Here is a tiny trained network, its code and every weight. The questions are about switching its units off for an input and a target symbol, where a switched-off unit gives its printed mean instead of its output.

import numpy as np


def w(rows, s, z=0):
    codes = np.array(rows[::2]) - 128.0
    scale = np.full(codes.shape[1], s)
    scale[-1] = z or s
    return codes * scale


def softmax(a):
    e = np.exp(a - a.max(-1, keepdims=True))
    return e / e.sum(-1, keepdims=True)


def log_softmax(a):
    a = a - a.max(-1, keepdims=True)
    return a - np.log(np.exp(a).sum(-1, keepdims=True))


def net(x, mask):
    ids = ['γδλξπψ'.index(c) for c in x.split()]
    T = len(ids)
    res = E[ids] + P[:T]
    u = 0
    for l in range(2):
        r = res
        for j in range(3):
            rows = slice(3 * j, 3 * j + 3)
            q, k, v = (r @ M[l][rows].T for M in (Q, K, V))
            z = softmax(np.where(np.tri(T) > 0, q @ k.T / 3**0.5, -1e9)) @ v
            o = O[l][rows]
            res = res + np.where(mask[u + j], z, o[:, -1]) @ o[:, :-1]
        u += 3
    return log_softmax(res[-1] @ U[:, :-1].T + U[:, -1])


Q, K, V, O = {}, {}, {}, {}
E = w([
[198,83,171,31,158,177,113,65,110],'γ',
[166,107,86,155,195,25,252,133,141],'δ',
[200,115,94,189,93,127,130,247,164],'λ',
[126,18,123,192,107,62,72,144,175],'ξ',
[225,158,87,111,101,195,70,46,177],'π',
[117,174,93,194,184,178,53,7,136],'ψ',
],0.017)
P = w([
[102,139,206,162,81,136,195,92,113],'0',
[141,180,202,89,152,132,168,99,174],'1',
[99,123,122,147,93,148,179,106,109],'2',
[137,161,189,104,154,144,117,151,141],'3',
[124,119,100,161,107,144,159,121,102],'4',
[141,139,163,87,157,149,90,156,146],'5',
[148,96,81,172,121,136,138,116,111],'6',
[151,115,148,51,159,146,70,151,157],'7',
[182,78,63,197,124,111,113,95,118],'8',
[167,76,130,2,153,126,51,127,185],'9',
],0.016)
Q[0] = w([
[140,37,125,71,189,129,122,183,66],'0.h1',
[112,124,182,153,177,63,196,156,103],'0.h1',
[30,167,63,134,90,137,115,163,58],'0.h1',
[83,124,97,138,2,120,135,184,170],'0.h2',
[53,106,115,164,100,79,110,54,57],'0.h2',
[190,34,102,140,171,161,177,60,165],'0.h2',
[133,171,56,48,136,154,114,120,107],'0.h3',
[118,28,87,102,190,144,115,103,159],'0.h3',
[87,180,154,99,125,118,51,132,86],'0.h3',
],0.009)
K[0] = w([
[164,65,19,170,132,64,107,115,194],'0.h1',
[92,128,122,195,130,59,255,116,128],'0.h1',
[68,123,210,114,10,112,128,102,135],'0.h1',
[154,172,200,111,67,151,148,152,160],'0.h2',
[16,108,153,96,108,185,115,66,92],'0.h2',
[198,77,58,127,168,148,60,119,67],'0.h2',
[168,195,81,128,175,156,110,175,190],'0.h3',
[105,132,75,126,123,187,136,93,92],'0.h3',
[117,236,179,87,116,107,112,113,190],'0.h3',
],0.0093)
V[0] = w([
[126,61,78,65,238,105,131,131,78],'0.h1',
[152,147,165,71,70,155,78,136,99],'0.h1',
[198,61,73,146,107,81,27,80,167],'0.h1',
[174,159,157,127,27,123,230,90,159],'0.h2',
[188,121,1,159,190,125,136,141,113],'0.h2',
[114,147,118,158,196,113,171,141,139],'0.h2',
[57,122,166,99,118,236,131,108,30],'0.h3',
[188,137,132,79,136,72,75,187,174],'0.h3',
[145,117,70,150,124,147,96,67,138],'0.h3',
],0.0062)
O[0] = w([
[86,106,69,182,178,188,107,109,171,172],'0.h1',
[162,167,98,133,151,57,41,109,119,132],'0.h1',
[75,188,218,246,153,166,133,206,65,241],'0.h1',
[122,115,117,253,111,163,76,195,154,192],'0.h2',
[53,209,127,77,48,174,200,122,158,202],'0.h2',
[64,112,176,140,157,183,87,78,145,117],'0.h2',
[147,106,124,140,116,162,187,161,107,176],'0.h3',
[151,153,180,199,126,25,83,116,145,32],'0.h3',
[88,125,94,124,78,119,16,162,82,253],'0.h3',
],0.0065,0.0043)
Q[1] = w([
[77,111,53,162,128,39,211,130,55],'1.h1',
[113,98,44,184,147,200,151,162,15],'1.h1',
[125,163,108,145,58,88,163,144,114],'1.h1',
[147,229,33,109,96,154,199,85,69],'1.h2',
[151,112,232,121,238,101,166,187,199],'1.h2',
[138,192,179,183,183,255,72,98,157],'1.h2',
[87,193,167,126,153,153,177,127,92],'1.h3',
[181,101,95,100,113,203,117,112,71],'1.h3',
[196,171,111,50,233,135,153,132,175],'1.h3',
],0.0092)
K[1] = w([
[56,77,129,129,122,33,222,210,232],'1.h1',
[183,88,97,144,140,138,161,191,65],'1.h1',
[114,170,152,184,164,102,153,202,189],'1.h1',
[152,207,115,115,197,146,139,85,193],'1.h2',
[149,65,141,167,56,191,197,106,30],'1.h2',
[137,158,158,93,130,154,1,108,83],'1.h2',
[96,108,105,158,136,84,78,185,221],'1.h3',
[119,161,51,84,155,83,87,154,85],'1.h3',
[116,110,103,100,184,188,87,183,186],'1.h3',
],0.0089)
V[1] = w([
[69,169,213,192,171,91,138,57,107],'1.h1',
[111,131,89,209,148,107,190,199,152],'1.h1',
[117,76,220,63,106,147,169,193,154],'1.h1',
[122,194,54,84,190,108,127,140,255],'1.h2',
[77,54,111,162,154,93,184,53,148],'1.h2',
[147,158,150,128,171,69,158,144,169],'1.h2',
[85,153,174,73,153,158,81,195,192],'1.h3',
[167,203,140,66,127,123,132,101,166],'1.h3',
[98,112,214,89,141,113,118,29,122],'1.h3',
],0.0078)
O[1] = w([
[165,152,15,61,210,145,80,159,64,112],'1.h1',
[130,188,210,3,173,180,36,105,151,2],'1.h1',
[82,98,199,45,35,106,70,17,86,57],'1.h1',
[155,94,211,139,157,80,185,247,143,31],'1.h2',
[172,164,54,77,170,60,94,178,165,81],'1.h2',
[151,184,143,194,191,107,130,173,129,43],'1.h2',
[188,100,77,75,69,108,5,71,61,83],'1.h3',
[121,191,87,77,156,152,70,133,179,160],'1.h3',
[58,127,179,199,214,151,51,153,138,225],'1.h3',
],0.0065,0.0047)
U = w([
[120,67,135,132,155,121,15,106,142,158],'γ',
[1,164,89,136,130,143,155,66,162,66],'δ',
[160,135,49,153,62,113,143,111,173,13],'λ',
[124,5,130,180,156,71,181,110,90,251],'ξ',
[132,168,189,160,124,136,103,138,150,134],'π',
[100,130,118,150,221,108,178,130,114,158],'ψ',
],0.008,0.0018)

Each question gives the input, a string of symbols that net reads in full, and the target symbol t.
The units are the heads (3 rows each of Q, K, V and O). Each row of codes is followed by its name. A weight is (code - 128) times the scale printed after its matrix; where a second scale follows, it is the last column's (O and U).
mask holds one flag per head, layer by layer. A switched-off head (its flag False) gives its mean, the last column of its rows in O, instead of its output. The means were averaged over made-up inputs and are rounded, as every weight is.
A unit's drop is (log p(t) with every unit on - log p(t) with that unit switched off) / (log p(t) with every unit on - log p(t) with every unit switched off).
The circuit of an input: a set's keep is (log p(t) with only the set's units on - log p(t) with every unit switched off) / (log p(t) with every unit on - log p(t) with every unit switched off). Starting from all 6 units, units are removed one at a time, each time the one whose removal leaves the highest keep (on an exact tie, the one counted first), for as long as the keep stays at least 0.8.
circuit, biggest first: the units of the circuit, biggest drop first
most important unit: the unit with the biggest drop
which heads matter: for each layer, one digit per head in row order, 1 if its drop is at least 0.15 and else 0, layers parted by /
drop of u: that unit's drop, to one decimal
input π ψ γ δ γ γ π π, target π: which heads matter : 100 / 010
input γ ψ ψ ψ λ λ, target λ: most important unit : 0.h2
input γ ψ γ ψ δ, target ψ: which heads matter : 000 / 110
input γ γ λ γ, target λ: circuit, biggest first : 1.h3, 1.h2, 0.h2
input γ δ λ γ γ γ λ ξ γ ψ, target ψ: which heads matter : 111 / 110
input ξ ξ δ δ γ γ γ γ π γ, target π: circuit, biggest first : 0.h1, 0.h2
input γ ψ ξ ψ δ δ γ γ δ γ, target δ: which heads matter : 110 / 000
input ψ ψ ξ γ δ γ, target δ: circuit, biggest first : 0.h2, 0.h1
input γ π ξ δ γ γ ξ ψ ψ ψ, target ψ: circuit, biggest first : 1.h1, 0.h1
input γ γ ψ γ, target ψ: circuit, biggest first : 0.h1, 1.h1
input γ ψ γ γ γ ψ π ξ, target ξ: circuit, biggest first : 1.h1, 0.h3
input λ γ γ γ λ γ, target λ: circuit, biggest first : 1.h3, 0.h2
input ξ δ δ, target ψ: which heads matter : 001 / 110
input γ ψ δ ψ γ γ γ ξ, target ξ: which heads matter : 110 / 101
input ψ γ ψ γ, target ψ: circuit, biggest first : 1.h1
input γ λ γ π λ, target π: which heads matter : 000 / 100
input λ γ π ξ δ γ π γ, target π: drop of 0.h2 : 0.1
input γ ψ ψ ψ ψ γ γ δ, target δ: drop of 1.h1 : 0.2
input δ ξ γ γ γ γ ξ γ, target ξ: drop of 1.h1 : 0.3
input λ γ γ δ γ ψ γ γ λ, target π: drop of 0.h3 : 0.0
input δ ψ γ ψ γ ψ δ δ, target δ: most important unit : 0.h2
